Here is a tiny trained network, its code and every weight. The questions are about switching its units off for an input and a target symbol, where a switched-off unit gives its printed mean instead of its output.

import numpy as np


def w(rows, s, z=0):
    codes = np.array(rows[::2]) - 128.0
    scale = np.full(codes.shape[1], s)
    scale[-1] = z or s
    return codes * scale


def softmax(a):
    e = np.exp(a - a.max(-1, keepdims=True))
    return e / e.sum(-1, keepdims=True)


def log_softmax(a):
    a = a - a.max(-1, keepdims=True)
    return a - np.log(np.exp(a).sum(-1, keepdims=True))


def net(x, mask):
    ids = ['γδζθμπφ'.index(c) for c in x.split()]
    T = len(ids)
    res = E[ids] + P[:T]
    u = 0
    for l in range(3):
        r = res
        for j in range(3):
            rows = slice(4 * j, 4 * j + 4)
            q, k, v = (r @ M[l][rows].T for M in (Q, K, V))
            z = softmax(np.where(np.tri(T) > 0, q @ k.T / 4**0.5, -1e9)) @ v
            o = O[l][rows]
            res = res + np.where(mask[u + j], z, o[:, -1]) @ o[:, :-1]
        u += 3
    return log_softmax(res[-1] @ U[:, :-1].T + U[:, -1])


Q, K, V, O = {}, {}, {}, {}
E = w([
[42,134,38,99,141,153],'γ',
[73,113,80,181,46,136],'δ',
[149,196,23,138,54,188],'ζ',
[117,215,161,191,228,95],'θ',
[97,238,61,48,75,74],'μ',
[1,141,165,88,26,50],'π',
[246,104,239,41,121,195],'φ',
],0.0077)
P = w([
[5,32,41,105,50,217],'0',
[56,192,107,189,213,163],'1',
[79,203,121,172,155,138],'2',
[102,207,141,161,135,94],'3',
[118,210,155,128,116,61],'4',
[135,220,173,109,93,32],'5',
[156,225,175,101,92,13],'6',
[183,225,186,80,77,3],'7',
],0.0055)
Q[0] = w([
[90,41,54,75,38,202],'L0H0',
[186,147,217,187,237,99],'L0H0',
[91,63,52,77,12,174],'L0H0',
[145,79,51,74,70,165],'L0H0',
[161,2,134,183,147,122],'L0H1',
[149,27,59,188,102,110],'L0H1',
[200,34,112,138,132,137],'L0H1',
[119,67,67,136,71,184],'L0H1',
[18,167,35,183,93,101],'L0H2',
[52,120,43,136,57,129],'L0H2',
[199,102,177,27,107,197],'L0H2',
[214,104,207,149,204,142],'L0H2',
],0.0074)
K[0] = w([
[96,47,54,176,172,234],'L0H0',
[212,220,216,82,143,20],'L0H0',
[83,27,19,166,140,233],'L0H0',
[125,52,66,113,143,241],'L0H0',
[21,149,2,187,182,159],'L0H1',
[4,115,56,195,148,123],'L0H1',
[95,124,48,191,178,166],'L0H1',
[42,38,106,149,131,172],'L0H1',
[14,110,12,203,74,117],'L0H2',
[56,75,88,155,147,183],'L0H2',
[228,86,227,131,143,219],'L0H2',
[226,178,138,89,124,100],'L0H2',
],0.007)
V[0] = w([
[74,3,163,66,72,210],'L0H0',
[102,175,61,187,123,197],'L0H0',
[139,169,139,55,128,88],'L0H0',
[188,151,220,164,201,26],'L0H0',
[148,71,140,178,95,231],'L0H1',
[19,85,77,147,105,138],'L0H1',
[146,179,189,61,130,71],'L0H1',
[64,142,7,105,165,113],'L0H1',
[149,43,150,169,111,173],'L0H2',
[38,179,70,147,139,143],'L0H2',
[82,217,83,211,240,55],'L0H2',
[31,89,141,222,140,149],'L0H2',
],0.0059)
O[0] = w([
[91,1,76,123,120,61,118],'L0H0',
[131,209,26,141,99,133,213],'L0H0',
[88,137,220,76,114,181,123],'L0H0',
[158,159,224,158,202,141,25],'L0H0',
[199,88,63,142,112,62,102],'L0H1',
[77,42,99,86,166,117,178],'L0H1',
[75,197,169,158,99,137,141],'L0H1',
[99,41,112,15,177,220,170],'L0H1',
[210,59,126,144,158,61,91],'L0H2',
[54,155,72,110,119,110,253],'L0H2',
[66,225,78,198,177,169,153],'L0H2',
[55,112,55,191,189,32,202],'L0H2',
],0.0055,0.0041)
Q[1] = w([
[85,98,51,120,38,55],'L1H0',
[91,124,70,175,72,117],'L1H0',
[129,131,75,75,15,127],'L1H0',
[133,108,94,49,2,63],'L1H0',
[65,239,168,172,145,190],'L1H1',
[71,108,80,87,27,37],'L1H1',
[212,125,186,97,190,171],'L1H1',
[44,119,11,63,16,62],'L1H1',
[177,87,151,82,140,167],'L1H2',
[107,232,147,157,134,62],'L1H2',
[206,53,66,144,115,147],'L1H2',
[185,119,214,56,71,174],'L1H2',
],0.0067)
K[1] = w([
[103,72,49,148,126,152],'L1H0',
[138,81,55,101,129,164],'L1H0',
[105,94,31,191,111,86],'L1H0',
[80,120,2,181,117,74],'L1H0',
[55,104,194,94,40,83],'L1H1',
[152,51,52,92,161,169],'L1H1',
[174,221,206,170,76,179],'L1H1',
[141,18,75,101,196,151],'L1H1',
[149,116,136,212,157,111],'L1H2',
[118,170,143,68,99,89],'L1H2',
[192,73,123,136,165,178],'L1H2',
[156,135,107,177,103,57],'L1H2',
],0.0071)
V[1] = w([
[174,164,116,172,97,100],'L1H0',
[219,50,79,45,136,202],'L1H0',
[214,119,155,135,86,111],'L1H0',
[184,63,72,92,76,128],'L1H0',
[102,230,110,121,115,239],'L1H1',
[158,95,63,143,203,222],'L1H1',
[164,109,100,195,122,2],'L1H1',
[202,197,64,163,175,233],'L1H1',
[161,101,58,217,144,147],'L1H2',
[141,79,80,166,203,209],'L1H2',
[200,115,140,80,129,164],'L1H2',
[181,190,161,112,83,58],'L1H2',
],0.0063)
O[1] = w([
[150,171,127,207,82,125,70],'L1H0',
[159,171,155,8,90,50,174],'L1H0',
[196,143,153,159,73,58,12],'L1H0',
[126,173,109,58,90,48,230],'L1H0',
[18,115,175,163,39,140,51],'L1H1',
[79,200,178,21,153,144,161],'L1H1',
[208,234,67,152,151,20,148],'L1H1',
[83,200,225,86,49,105,2],'L1H1',
[64,222,191,117,92,142,142],'L1H2',
[108,177,254,112,129,113,115],'L1H2',
[108,64,157,93,77,141,34],'L1H2',
[103,100,59,131,76,207,59],'L1H2',
],0.0055,0.0071)
Q[2] = w([
[148,134,72,58,18,131],'L2H0',
[140,83,58,96,60,130],'L2H0',
[213,234,112,97,200,65],'L2H0',
[210,57,255,135,47,209],'L2H0',
[155,144,203,56,18,145],'L2H1',
[99,170,214,97,121,168],'L2H1',
[55,196,135,143,171,121],'L2H1',
[190,79,99,88,68,93],'L2H1',
[162,134,203,94,176,78],'L2H2',
[100,123,32,87,50,169],'L2H2',
[205,189,208,113,95,112],'L2H2',
[195,106,235,139,113,134],'L2H2',
],0.0047)
K[2] = w([
[133,105,16,112,156,65],'L2H0',
[74,129,57,101,158,71],'L2H0',
[199,31,127,32,29,106],'L2H0',
[155,221,115,160,75,128],'L2H0',
[196,167,114,151,114,149],'L2H1',
[206,110,150,159,110,160],'L2H1',
[136,78,167,111,111,107],'L2H1',
[129,188,70,136,112,131],'L2H1',
[150,185,170,142,139,166],'L2H2',
[107,80,25,65,75,124],'L2H2',
[206,127,181,152,112,183],'L2H2',
[173,118,197,224,118,253],'L2H2',
],0.0063)
V[2] = w([
[94,199,135,137,254,102],'L2H0',
[167,230,182,119,73,165],'L2H0',
[200,202,131,133,118,107],'L2H0',
[154,54,204,56,129,195],'L2H0',
[108,139,89,108,76,101],'L2H1',
[162,211,179,109,173,141],'L2H1',
[123,204,79,156,74,124],'L2H1',
[77,122,59,127,80,164],'L2H1',
[128,222,145,234,70,161],'L2H2',
[98,208,105,57,132,105],'L2H2',
[134,144,86,32,23,123],'L2H2',
[94,57,104,155,12,132],'L2H2',
],0.0061)
O[2] = w([
[125,46,128,66,164,87,156],'L2H0',
[75,162,165,161,170,50,48],'L2H0',
[119,136,97,185,197,54,102],'L2H0',
[174,212,253,130,173,202,109],'L2H0',
[176,138,140,179,143,115,165],'L2H1',
[116,41,141,56,198,119,112],'L2H1',
[108,90,95,204,206,112,130],'L2H1',
[125,183,119,210,138,85,151],'L2H1',
[83,193,65,70,165,85,5],'L2H2',
[146,132,186,142,110,56,205],'L2H2',
[125,145,182,230,129,87,198],'L2H2',
[68,189,112,202,86,203,109],'L2H2',
],0.0063,0.017)
U = w([
[172,111,135,222,242,152,91],'γ',
[112,239,160,151,70,40,61],'δ',
[44,88,197,185,40,184,92],'ζ',
[23,160,27,69,127,143,252],'θ',
[193,106,44,115,180,49,74],'μ',
[164,95,55,105,97,210,119],'π',
[204,80,254,46,145,168,153],'φ',
],0.0044,0.005)

Each question gives the input, a string of symbols that net reads in full, and the target symbol t.
The units are the heads (4 rows each of Q, K, V and O). Each row of codes is followed by its name. A weight is (code - 128) times the scale printed after its matrix; where a second scale follows, it is the last column's (O and U).
mask holds one flag per head, layer by layer. A switched-off head (its flag False) gives its mean, the last column of its rows in O, instead of its output. The means were averaged over made-up inputs and are rounded, as every weight is.
A unit's drop is (log p(t) with every unit on - log p(t) with that unit switched off) / (log p(t) with every unit on - log p(t) with every unit switched off).
The circuit of an input: a set's keep is (log p(t) with only the set's units on - log p(t) with every unit switched off) / (log p(t) with every unit on - log p(t) with every unit switched off). Starting from all 9 units, units are removed one at a time, each time the one whose removal leaves the highest keep (on an exact tie, the one counted first), for as long as the keep stays at least 0.8.
units of the circuit, in order: the units of the circuit, biggest drop first
unit that matters most: the unit with the biggest drop
which heads matter: for each layer, one digit per head in row order, 1 if its drop is at least 0.15 and else 0, layers parted by /
drop of u: that unit's drop, to one decimal
input θ φ δ θ δ θ φ ζ, target θ: units of the circuit, in order -> [L2H2 L1H0 L1H1]
input ζ φ φ θ φ φ ζ, target δ: unit that matters most -> L1H0
input δ φ ζ, target μ: units of the circuit, in order -> [L1H1 L0H0 L0H2 L0H1]
input μ θ μ π δ, target ζ: units of the circuit, in order -> [L1H1 L0H2 L1H0]
input θ γ μ ζ δ δ, target θ: units of the circuit, in order -> [L2H2 L0H2 L1H0]
input ζ ζ ζ, target δ: which heads matter -> 100 / 100 / 001
input ζ γ μ θ θ μ δ π, target δ: units of the circuit, in order -> [L1H0 L2H2 L0H0 L0H1]
input ζ γ θ δ, target δ: which heads matter -> 100 / 100 / 001
input γ γ γ ζ γ π π π, target φ: which heads matter -> 010 / 110 / 101
input γ ζ δ, target φ: which heads matter -> 010 / 111 / 101
input θ π δ δ φ π, target θ: units of the circuit, in order -> [L2H2 L1H0 L0H2]
input θ θ γ, target θ: units of the circuit, in order -> [L2H2 L0H2 L1H1]
input γ ζ ζ γ θ ζ, target φ: which heads matter -> 010 / 111 / 101
input γ θ δ θ μ θ θ δ, target φ: which heads matter -> 010 / 110 / 101
input φ ζ π γ, target γ: unit that matters most -> L0H2
input μ μ δ θ δ γ γ θ, target θ: which heads matter -> 100 / 110 / 001
input μ π θ θ μ μ, target ζ: which heads matter -> 010 / 010 / 001
input γ φ μ, target φ: which heads matter -> 010 / 111 / 101
input γ π γ μ ζ π δ ζ, target φ: which heads matter -> 010 / 110 / 101
input μ μ γ π, target ζ: unit that matters most -> L1H1
input ζ φ ζ θ μ θ, target ζ: which heads matter -> 111 / 111 / 000
input μ μ δ π δ δ φ ζ, target ζ: drop of L1H1 -> 0.6
input δ δ γ, target μ: drop of L2H0 -> 0.1
input π θ δ θ γ δ ζ μ, target π: drop of L1H1 -> 0.4
input ζ γ θ π δ γ, target δ: drop of L0H0 -> 0.5
